Here is a tiny trained network, its code and every weight. The questions are about switching its units off for an input and a class, where a switched-off unit gives its printed mean instead of its output.

import numpy as np


def w(rows, s, z=0):
    codes = np.array(rows[::2]) - 128.0
    scale = np.full(codes.shape[1], s)
    scale[-1] = z or s
    return codes * scale


def f(y):
    return np.maximum(y, 0)


def log_softmax(a):
    a = a - a.max(-1, keepdims=True)
    return a - np.log(np.exp(a).sum(-1, keepdims=True))


def net(x, mask):
    res = np.array(x, float).reshape(1, 4) / 4 @ E
    y = f(res @ A[0][:, :-1].T + A[0][:, -1])
    res = res + np.where(mask, y, B[0][:, -1]) @ B[0][:, :-1]
    return log_softmax(res[-1] @ U[:, :-1].T + U[:, -1])


A, B = {}, {}
E = w([
[12,230,186,220,144,172,155],'x0',
[31,108,60,83,17,64,236],'x1',
[48,74,85,162,253,31,85],'x2',
[79,205,16,8,148,192,36],'x3',
],0.0058)
A[0] = w([
[158,148,148,153,170,149,92,252],'n0',
[102,189,48,36,142,180,74,56],'n1',
[61,63,99,142,223,35,101,26],'n2',
[226,44,70,82,111,85,100,60],'n3',
[210,136,212,145,212,182,48,48],'n4',
[173,73,188,185,113,86,190,73],'n5',
[207,75,95,93,144,123,95,190],'n6',
[66,107,92,106,38,77,190,66],'n7',
[216,60,94,68,128,97,117,52],'n8',
[197,57,97,72,125,97,106,138],'n9',
[172,67,198,173,116,98,171,85],'n10',
[83,65,108,140,233,43,92,28],'n11',
[15,231,182,199,154,170,132,60],'n12',
[197,159,145,103,44,198,171,56],'n13',
[215,164,170,164,183,171,62,48],'n14',
[29,70,89,150,207,37,112,95],'n15',
[94,198,61,51,135,180,75,43],'n16',
[105,168,75,50,123,180,65,45],'n17',
[70,149,28,95,189,125,84,130],'n18',
[196,47,92,75,137,96,121,73],'n19',
[168,67,171,212,112,101,186,92],'n20',
[212,177,174,89,20,207,170,97],'n21',
[168,64,174,205,108,96,160,62],'n22',
[208,183,157,110,22,205,161,25],'n23',
[206,27,105,74,128,109,116,63],'n24',
[138,163,62,51,126,144,79,88],'n25',
[219,50,85,67,124,87,107,51],'n26',
[168,53,183,200,107,82,171,54],'n27',
[191,163,183,162,219,178,73,112],'n28',
[71,75,103,135,206,45,103,137],'n29',
[129,186,81,64,83,223,109,123],'n30',
[57,103,81,91,57,90,224,39],'n31',
[174,88,213,175,125,91,191,71],'n32',
[18,254,170,222,170,178,140,2],'n33',
[204,136,183,157,195,167,62,37],'n34',
[60,118,90,106,51,75,205,84],'n35',
[172,98,207,157,100,92,170,80],'n36',
[174,160,170,79,31,194,173,59],'n37',
[61,102,72,116,53,68,178,47],'n38',
[205,105,142,169,175,177,72,79],'n39',
],0.0063,0.0059)
B[0] = w([
[163,56,112,50,88,99,210,255],'n0',
[128,187,200,111,207,47,75,202],'n1',
[198,109,49,241,174,225,52,184],'n2',
[26,210,193,183,61,193,180,179],'n3',
[40,63,40,38,83,139,91,210],'n4',
[122,178,171,116,204,54,65,189],'n5',
[102,166,182,136,59,147,229,211],'n6',
[61,57,63,38,97,132,102,193],'n7',
[36,178,176,179,80,181,157,166],'n8',
[86,175,192,174,64,165,197,194],'n9',
[120,194,179,99,199,49,60,186],'n10',
[194,95,55,219,162,223,64,179],'n11',
[60,191,210,175,30,178,229,215],'n12',
[185,111,67,216,187,199,77,181],'n13',
[48,57,36,51,95,144,81,192],'n14',
[219,101,81,202,151,199,102,216],'n15',
[114,196,211,111,213,37,65,191],'n16',
[116,201,202,119,228,30,43,182],'n17',
[203,160,174,139,187,65,107,214],'n18',
[57,187,197,174,76,188,158,170],'n19',
[123,170,170,101,199,55,73,198],'n20',
[215,98,64,209,182,189,78,220],'n21',
[107,184,172,116,200,66,48,178],'n22',
[177,114,59,229,193,211,51,186],'n23',
[29,196,169,182,80,170,167,171],'n24',
[131,185,194,117,185,59,95,186],'n25',
[17,198,190,188,65,183,175,173],'n26',
[114,181,170,120,207,66,54,184],'n27',
[70,54,68,43,75,129,129,227],'n28',
[226,101,92,204,150,170,124,216],'n29',
[187,156,156,141,212,69,86,209],'n30',
[40,59,50,39,90,133,82,192],'n31',
[119,180,172,107,192,59,64,189],'n32',
[18,215,218,184,21,199,232,207],'n33',
[1,54,16,27,79,136,60,185],'n34',
[52,43,56,23,95,129,113,203],'n35',
[128,177,156,124,197,68,65,178],'n36',
[185,96,60,212,177,205,71,187],'n37',
[43,55,33,46,101,141,74,183],'n38',
[47,85,59,65,98,128,113,182],'n39',
],0.0057,0.0065)
U = w([
[141,174,178,112,185,7,82,108],'0',
[75,39,73,29,91,125,117,108],'1',
[82,186,192,182,70,169,210,104],'2',
[226,92,86,211,158,183,95,104],'3',
[212,90,148,87,108,69,221,250],'4',
],0.013,0.02)

Each question gives the input, the list of numbers given to net, and the class t.
The units are the neurons (one row each of A and B). Each row of codes is followed by its name. A weight is (code - 128) times the scale printed after its matrix; where a second scale follows, it is the last column's (A, B and U).
mask holds one flag per neuron, in row order. A switched-off neuron (its flag False) gives its mean, the last column of its row in B, instead of its output. The means were averaged over made-up inputs and are rounded, as every weight is.
A unit's drop is (log p(t) with every unit on - log p(t) with that unit switched off) / (log p(t) with every unit on - log p(t) with every unit switched off).
The circuit of an input: a set's keep is (log p(t) with only the set's units on - log p(t) with every unit switched off) / (log p(t) with every unit on - log p(t) with every unit switched off). Starting from the 12 units with the biggest drops (on a tie, the unit counted first), units are removed one at a time, each time the one whose removal leaves the highest keep (on an exact tie, the one counted first), for as long as the keep stays at least 0.8.
units of the circuit, in order: the units of the circuit, biggest drop first
k most important neurons: the k neurons with the biggest drops, biggest first
drop when u is switched off: that unit's drop, to one decimal
input [6,4,5,1], class 2: units of the circuit, in order	(n33)
input [7,-3,6,4], class 2: 2 most important neurons	(n33 n12)
input [-6,5,7,-6], class 3: 4 most important neurons	(n2 n15 n11 n29)
input [7,-3,-8,-4], class 3: 4 most important neurons	(n21 n23 n37 n13)
input [5,-2,2,3], class 2: 2 most important neurons	(n33 n12)
input [-3,-2,6,-5], class 3: 2 most important neurons	(n11 n2)
input [-2,7,8,8], class 0: 3 most important neurons	(n18 n1 n16)
input [1,8,-1,-7], class 1: 3 most important neurons	(n35 n31 n7)
input [1,3,2,-2], class 4: 2 most important neurons	(n4 n34)
input [0,-4,-7,-5], class 3: 2 most important neurons	(n21 n23)
input [-7,-2,-8,-7], class 3: drop when n17 is switched off	0.3
input [4,-5,-5,6], class 0: drop when n30 is switched off	0.2
input [0,0,-7,-7], class 0: drop when n10 is switched off	0.3
input [4,-4,4,-3], class 1: drop when n4 is switched off	0.1
input [0,-7,8,4], class 3: units of the circuit, in order	(n11)
